Below are the code and all the weights of a small trained network. Each question names an input and a class and asks about switching units off, where a switched-off unit gives its printed mean instead of its output.

import numpy as np


def w(rows, s, z=0):
    codes = np.array(rows[::2]) - 128.0
    scale = np.full(codes.shape[1], s)
    scale[-1] = z or s
    return codes * scale


def f(y):
    return np.maximum(y, 0)


def log_softmax(a):
    a = a - a.max(-1, keepdims=True)
    return a - np.log(np.exp(a).sum(-1, keepdims=True))


def net(x, mask):
    res = np.array(x, float).reshape(1, 4) / 4 @ E
    y = f(res @ A[0][:, :-1].T + A[0][:, -1])
    res = res + np.where(mask, y, B[0][:, -1]) @ B[0][:, :-1]
    return log_softmax(res[-1] @ U[:, :-1].T + U[:, -1])


A, B = {}, {}
E = w([
[196,169,115,134,48,124,38,95],'x0',
[130,37,126,210,87,135,148,59],'x1',
[169,211,205,120,180,122,138,100],'x2',
[123,176,81,111,149,254,165,25],'x3',
],0.0084)
A[0] = w([
[92,36,91,144,185,228,241,82,237],'N0',
[119,208,165,96,207,74,167,235,221],'N1',
[110,42,57,118,53,154,93,214,234],'N2',
[191,151,182,135,94,144,99,67,114],'N3',
[150,233,87,108,47,201,68,90,252],'N4',
[93,133,93,119,151,134,167,117,158],'N5',
[131,9,120,140,74,79,94,170,188],'N6',
],0.011,0.0028)
B[0] = w([
[81,84,160,103,95,218,233,8,253],'N0',
[145,54,164,146,223,166,56,242,224],'N1',
[50,77,33,18,133,20,136,152,220],'N2',
[232,189,148,134,101,108,131,140,190],'N3',
[122,212,65,147,180,125,16,12,242],'N4',
[191,86,145,103,123,169,137,141,164],'N5',
[69,115,109,199,13,59,163,174,223],'N6',
],0.013)
U = w([
[224,237,137,165,141,165,54,58,227],'0',
[96,98,145,189,29,46,167,191,132],'1',
[190,154,191,136,98,99,184,128,10],'2',
[172,93,217,101,210,167,105,217,219],'3',
[103,152,43,46,126,98,87,92,6],'4',
[123,87,195,73,142,253,255,69,205],'5',
],0.0076,0.0019)

Each question gives the input, the list of numbers given to net, and the class t.
The units are the neurons (one row each of A and B). Each row of codes is followed by its name. A weight is (code - 128) times the scale printed after its matrix; where a second scale follows, it is the last column's (A, B and U).
mask holds one flag per neuron, in row order. A switched-off neuron (its flag False) gives its mean, the last column of its row in B, instead of its output. The means were averaged over made-up inputs and are rounded, as every weight is.
A unit's drop is (log p(t) with every unit on - log p(t) with that unit switched off) / (log p(t) with every unit on - log p(t) with every unit switched off).
The circuit of an input: a set's keep is (log p(t) with only the set's units on - log p(t) with every unit switched off) / (log p(t) with every unit on - log p(t) with every unit switched off). Starting from all 7 units, units are removed one at a time, each time the one whose removal leaves the highest keep (on an exact tie, the one counted first), for as long as the keep stays at least 0.8.
circuit, biggest first: the units of the circuit, biggest drop first
top k neurons: the k neurons with the biggest drops, biggest first
drop when u is switched off: that unit's drop, to one decimal
input [1,-5,2,1], class 3: circuit, biggest first	N1
input [1,-2,0,5], class 0: circuit, biggest first	N2; N4
input [0,-4,-1,2], class 0: top 2 neurons	N2; N0
input [0,4,7,5], class 0: top 2 neurons	N3; N4
input [2,5,-8,2], class 1: top 2 neurons	N6; N4
input [2,-6,-6,-4], class 1: top 2 neurons	N4; N6
input [5,-1,6,-4], class 0: top 2 neurons	N2; N3
input [-3,-1,-8,-2], class 1: top 2 neurons	N6; N4
input [-5,0,8,0], class 3: drop when N1 is switched off	0.6
input [-8,-2,0,-7], class 3: drop when N1 is switched off	3.1
input [0,-8,7,0], class 3: drop when N1 is switched off	1.4
